Each row has a name. After each piece below comes the name of the row it's from, unless a question asks for something else. Each question is about the rows just above it.

zudep: [  1   3  -3  11  -4   6   2  -3  -2  -2   4  -5   5  -7 -11   1   6  -8
   4   3  -6   1   6  -1 -10   7   4   7  -6  -8  -2  -3  12   2   5   1
  -7   4  -4  -2  -4   3  -2   4   8  -1   0   3   4  -5   1   4  -2  -5
  -3   5  -7   2]
kesat: [  0   3  -4  10  -4   7   1  -3  -2  -2   4  -5   5  -7 -11   4   6  -8
   5   3  -5   2   5  -1 -10   7   6   7  -6  -8  -2  -2  14   2   3   1
  -7   4  -5  -2  -4   1  -1   4   7  -3   3   4   4  -4   1   4  -2  -6
  -3   5  -6   2]
rera: [  6  -4  10  -4   7   0   0  10 -18  34   2  17   1  12 -35 -11  13 -25
 -24 -34   7  -5  11  14  35  22   5  -4 -21  32 -24   5   3  -8  16  13
   6  -8  10 -11  25   9  13   9 -29  -1  -7 -20 -19  -5 -51   0 -12 -12
  -3 -11  13   5]
Give the next 3 entries after [  6  -1 -10   7   4]. : [ 7 -6 -8]
Which row holds this, read backwards? [ 7 -4 10 -4  3] : kesat
The row named rera: : [  6  -4  10  -4   7   0   0  10 -18  34   2  17   1  12 -35 -11  13 -25
 -24 -34   7  -5  11  14  35  22   5  -4 -21  32 -24   5   3  -8  16  13
   6  -8  10 -11  25   9  13   9 -29  -1  -7 -20 -19  -5 -51   0 -12 -12
  -3 -11  13   5]

befa: [-12  22   9  -4 -19  10 -15  47 -34  -6  11   9  -6  -7  23   0  -3 -12
   7  13   0 -12 -24  13   3   4   0   0 -21  -6 -21   9   9]
maneb: [  7  12  21 -28 -23   1   0  -5  17 -40   0   0 -33 -16 -11  33   2 -16
  -6  14   2  -2   0   0   7   1   0  13  14   0   1  27   3]
rumev: [-24   3  20 -18 -10   0  -2  21  12   0   0  38   9  -4   3  25   8   0
 -13 -16  13  16  11  24  -9  12  -1   9  17 -22   1  15  37]
Bili: [-17  20  13 -28 -18  -7  -5  12  -6  -4  16  34 -28 -19  -5  34  -5 -13
  -4  14   4   0  -4  18   8  22   6  19  17   9   7  29  19]
Sil: [-12  22   9  -4 -19  10 -15  47 -34  -6  11   9  -6  -7  23   0  -3 -12
   7  13   0 -12 -24  13   3  23   2   0  19   3  16 -28   0]
mimo: [ -8   0  10 -11  15  -1  -9 -10  -6  -6  -7   0 -26  -9 -12  -8 -21   0
  31   0 -17 -14  20 -24   0  11   8  -1 -11  47  -8  -4 -18]
rera: [  0 -15  22 -20 -23  11  -3  38   0  -7  -7 -16  -8  17   0  -3   6 -13
   1  -9  17  11  13 -14 -27 -21  -2  -7  18   0  11 -31   4]
roke: [-11   4  -1  -3  29  -5  -1 -22   8  25 -23  21  -8   7 -19 -25 -19  -4
  19   7  -8   2  34 -21   0   4   0  -4 -22  28 -14   2  -5]
kesat: [ -7 -22   7 -12   0   6   8  20  36 -14   2   2   0  16  18  -2   2  -1
 -11 -17  30  22  17   0 -11 -32  -9   8  19 -34   5  -6  11]
Boveg: [ 17 -21 -37   6 -10  -9  14 -16   5  -8   0   1 -38  18  -1   0 -14  28
 -14   6  16   4 -13   0  16 -27 -10  11  -4  -7  10  11 -23]
The next 3 entries after [-19  -5  34  -5 -13  -4]: : [14  4  0]
The row named rumev: : [-24   3  20 -18 -10   0  -2  21  12   0   0  38   9  -4   3  25   8   0
 -13 -16  13  16  11  24  -9  12  -1   9  17 -22   1  15  37]
Is [-32  -9   9] printed in one of the named rows, side by side and in this order? : no

maneb: [ -9  59  20 -11  50]
rumev: [ -3   8  -9 -15  -9]
Boveg: [ 0 18 19  8 60]
Does one of the named rows hold [ 0 18 18  8] side by side, in this order? : no
Among the named rows, does one hold [ -9  59  20 -11] next to each other, in this order? : yes
Times [-9] occurs in rumev: : 2
[ 0 18 19  8 60] : Boveg
Times [19] occurs in Boveg: : 1
The row named Boveg: : [ 0 18 19  8 60]

Bili: [-45  -9 -38  -3  -1  18 -24]
befa: [-20 -15  26   1   8  18 -36]
roke: [-32  -7  17  -7   4  31  17]
Sil: [ -2  27  -9  -2  27  31 -43]
mimo: [-23 -34  -3   4  -8 -49  31]
[17 31  4 -7 17] is which row, read backwards? : roke
Count of [17] in roke: : 2
Is [-15  26   1   9  18] printed in one of the named rows, side by side and in this order? : no
Times [-1] occurs in Sil: : 0
[-9 27] is which row, read backwards? : Sil

mimo: [-38  31 -24   6 -30  54  -6   8  29  18 -16  26  13  45  19 -40]
kesat: [  2  32   9  38  14 -23   5  25  16  30 -11  13 -19  -9  -7  27]
roke: [ 11 -20   0 -17 -17  13  10   0   5   0  17  -3  19   1   0  -3]
befa: [  5  28  10  34  16 -23   8  26  18  29  -1  13 -16  -9  -6  28]
The row named mimo: : [-38  31 -24   6 -30  54  -6   8  29  18 -16  26  13  45  19 -40]
Is [-17 -17  12  10] printed in one of the named rows, side by side and in this order? : no
Is [-23  16  34] printed in one of the named rows, side by side and in this order? : no
Count of [0] in roke: : 4
Give the next 3 entries after [  8  26  18  29  -1  13 -16]. : [-9 -6 28]

Sil: [-44  49 -46  53 -53 -10 -50 -53 -50  30 -17 -54 -38 -41  -8 -47 -58 -59
 -28 -43  37]
kesat: [  1 -52 -61 -51  18 -49 -27  14 -38 -58 -22 -29 -56 -37 -43  -6  13  22
 -33  13 -61]
rumev: [-59  20 -51  28 -54 -36 -45 -51 -51  16 -22 -55 -46 -43 -20 -43 -52 -52
 -38 -52  13]
Bili: [ 22 -49 -39 -53  45 -45  -1  40 -23 -50 -20 -33 -55 -30 -42  13  39  49
 -29  22 -51]
maneb: [-55  31 -47  29 -57 -33 -46 -61 -50  12 -17 -56 -41 -48 -19 -42 -55 -52
 -36 -42  14]
duri: [-47 -16 -52  -3 -34 -53 -49 -32 -59 -31 -24 -48 -60 -47 -27 -34 -40 -33
 -36 -44 -33]
rera: [ 11 -52 -57 -52  18 -48 -14  23 -36 -56 -28 -35 -54 -42 -46   0  22  19
 -32  15 -50]
befa: [ 51 -16  55 -20  53  49  48  42  53  14  25  54  56  46  32  40  50  46
  33  53  -2]
mimo: [ 12  45  53  49 -21  49  27 -12  53  50  27  37  58  38  28   3 -12 -17
  35  -6  45]
Which row holds this, read backwards? [-46 -42 -54] : rera
Among the named rows, does one hold [ 54 -20] next to each other, in this order? : no

Sil: [ -8   0 -21 -17 -22  23  -2  11  18 -15 -28  -7 -16  -7  -5   7   8   1
  21  14   8  16 -14  30  26]
roke: [  5 -21   0 -17 -22  23  -2  11  18 -15 -28  11 -16  13  -5   7   8   1
  21  14   8  -9 -14 -21  26]
Boveg: [ -8   0 -21 -17   9  23  -2  11  18 -15 -28  -7 -16  -7  -5   7   8   1
  21  14   8  -9 -14 -21  26]
What are the next 3 entries after [  0 -21 -17 -22]? : [23 -2 11]
[-5 13] is which row, read backwards? : roke
Among the named rows, does one hold [-2 11] next to each other, in this order? : yes
The row named roke: : [  5 -21   0 -17 -22  23  -2  11  18 -15 -28  11 -16  13  -5   7   8   1
  21  14   8  -9 -14 -21  26]
Is [  0 -21] printed in one of the named rows, side by side and in this order? : yes
Which row holds this, read backwards? [ -2  23 -22 -17 -21   0  -8] : Sil

roke: [-41 -18 -20 -32]
befa: [-28   1 -24 -29]
maneb: [-28 -19 -23 -20]
Boveg: [-55 -16 -29 -41]
mimo: [-39  -3 -31 -37]
[-23 -19] is which row, read backwards? : maneb
Does one of the named rows hold [-23 -19] side by side, in this order? : no
Is [-39  -3] printed in one of the named rows, side by side and in this order? : yes

duri: [ 28   1   2 -23   7  -1  -1   9  22   2   1  -3  51  12   9  -7  10 -10
  12  39  39]
kesat: [ 24  35   8  -9  27  38  -4  -6  12 -12  -7 -26   3 -15  12  -8  31 -31
  18 -27  -5]
rera: [ 28   3 -31 -23   7  -1  -1   9  22   2   1  -3  51  12  -8   0   0   2
 -22  -4 -43]
Does one of the named rows hold [-1  9 22  2  1] side by side, in this order? : yes
The row named rera: : [ 28   3 -31 -23   7  -1  -1   9  22   2   1  -3  51  12  -8   0   0   2
 -22  -4 -43]
Does one of the named rows hold [ 1 -3 51 12 10] side by side, in this order? : no
Times [1] occurs in duri: : 2

zudep: [ 0 -2  3 -2  0 -3  1  1 -5  0  2 -4  0  0 -5 -4 -3 -3  0 -2  0 -4]
Bili: [-10  29   6  51   7 -13  42   0  42  42  31   7  -5   0   0  42  42  53
  18  30   7   7]
mimo: [-9  3  2 -2 -1  0 -2 13  0 -1 -2  2  1 -7  1  0 -6 -2  4 -5 -2  1]
Times [7] occurs in Bili: : 4
Is [ 0 42] printed in one of the named rows, side by side and in this order? : yes
The row named zudep: : [ 0 -2  3 -2  0 -3  1  1 -5  0  2 -4  0  0 -5 -4 -3 -3  0 -2  0 -4]
The next 3 entries after [42 42 53]: : [18 30  7]
Give the next 3 entries after [-4  0  0 -5]. : [-4 -3 -3]

mimo: [ 25  -9  32  -8   7  -6  -9  35   3   5 -29  31  -2  11  14 -25 -22   6
  15  35  14  13   9  26  34  23  -7  -5 -25 -19 -15]
Boveg: [ 23 -16  29  23  22  -1  16  33  20  16 -16  29 -11  12   9  -1 -21  21
  26  21  20  29  14  32  26  35 -23 -13 -20   5  -3]
rera: [ 29  -1   2 -27  25   3   8 -15 -20 -11  13  -8  28   1   7  -5  31 -21
 -15   6 -11 -27   1 -20  -2 -25  45  28  20 -12   2]
maneb: [-16   7 -22  13   0   7  14 -24   3   1  28 -22   2  -5  -9  26  18   0
 -10 -26  -7  -7  -6 -16 -26 -15   6   5  25  23  19]
roke: [ 15   0  21 -18  -3  -1 -13  21  -2   1 -19  23   6  10  13 -21 -11  -1
   4  26   7   4   6  17  26   9   6   5 -13 -20 -10]
Sil: [-11  34 -11 -35 -18  11 -20 -19 -21 -12  15 -11  27   0   5  -3  31 -23
 -19   2 -14 -30  -1 -22  -6 -29  45  28  22 -11   3]
rumev: [ 21  -3  26  -9   3  -4 -13  29  -1   2 -27  26   3   8  14 -25 -12   3
  17  30  10  12  11  19  32  20  -2  -2 -24 -22 -19]
befa: [-16   7 -22  13   0   7  14 -24   3   1  28 -22   2  -5  -9  26  18   0
 -10 -26  -7  -7  -6   1 -12   8  -7   0  18  28  19]
Bili: [ 0 -2 -4 10 -1  7 10 -3 12  6 11  1  4  6  3 11  2  9 -1 -8  4  9 -1  5
 -3  0  2  6 12  9 12]
Which row holds [-23  35  26  32  14  29  20] read backwards? : Boveg
The row named mimo: : [ 25  -9  32  -8   7  -6  -9  35   3   5 -29  31  -2  11  14 -25 -22   6
  15  35  14  13   9  26  34  23  -7  -5 -25 -19 -15]
[  8   3  26 -27   2  -1  29] is which row, read backwards? : rumev

Bili: [ -5  21  -3  45  39  26 -37]
roke: [ 12  -4  10  34  38 -13 -32]
maneb: [ 27 -31  32  -8 -23  25  26]
kesat: [ 12  -4  10 -32 -33 -14  25]
What are the next 3 entries after [-31  32]? : [ -8 -23  25]
Which row holds [ 32 -31] read backwards? : maneb

zudep: [ 16 -17   3 -44]
Boveg: [ 16 -17  13  12]
duri: [ 13 -17  13  12]
Which row holds [ 16 -17  13  12]? : Boveg
Times [13] occurs in duri: : 2
[ 13 -17  13  12] : duri
Count of [12] in duri: : 1

Sil: [ 33  31 -18  23 -23  -3   8 -32 -12  11]
maneb: [-47 -45  25 -34  34  -2 -10  40  17 -11]
zudep: [ 34  33 -20  26 -26   0  13 -33 -16  11]
rumev: [ 10   8 -34  25  34  -2  -5 -10   1   7]
The row named Sil: : [ 33  31 -18  23 -23  -3   8 -32 -12  11]
Which row holds [ -2  34 -34  25] read backwards? : maneb
Give the next 3 entries after [ 10   8 -34  25  34  -2]. : [ -5 -10   1]
Among the named rows, does one hold [-33  13] next to each other, in this order? : no

kesat: [  6 -16  -1  -1 -12  -6 -50   5   6  23]
roke: [ 26   7  -7  26  26  10  10 -27  -3 -11]
maneb: [ 18  -1 -50 -16   5  -1  -3  -6 -12  23]
rumev: [-17  -4  22  28 -31  -9 -16 -19   4  34]
Sil: [  9   7   5  -6  26  10   2  21 -30 -20]
How many times does roke hold [7]? : 1
The row named Sil: : [  9   7   5  -6  26  10   2  21 -30 -20]
How many times does kesat hold [-12]? : 1
Which row holds [ -9 -31  28] read backwards? : rumev
Which row holds [  6   5 -50  -6 -12  -1  -1 -16] read backwards? : kesat
Among the named rows, does one hold [ -1 -50] next to each other, in this order? : yes

zudep: [ 59 -37  21  54 -36 -42  22]
maneb: [-21  47  51  43 -37  32  47]
Boveg: [ 54 -54 -41 -53 -53  14  -6]
befa: [ 59   1  36 -15  57   3 -24]
Sil: [-47   4 -24 -23 -18 -55  29]
Bili: [ 33  22 -20 -51  34 -35 -16]
mimo: [ 31  44 -36  54  21  54  31]
rera: [ 42  48 -55   6  10  39  42]
duri: [ 54 -54 -41 -53 -56 -20 -11]
rumev: [-52 -12  22 -17 -29  34  34]
roke: [-10  26 -15  31 -17 -44 -56]
kesat: [-21  40  51  43 -37  32  47]
Is [33 22] printed in one of the named rows, side by side and in this order? : yes
Which row holds [ 59 -37  21  54 -36 -42  22]? : zudep
Among the named rows, does one hold [-53 -53] next to each other, in this order? : yes

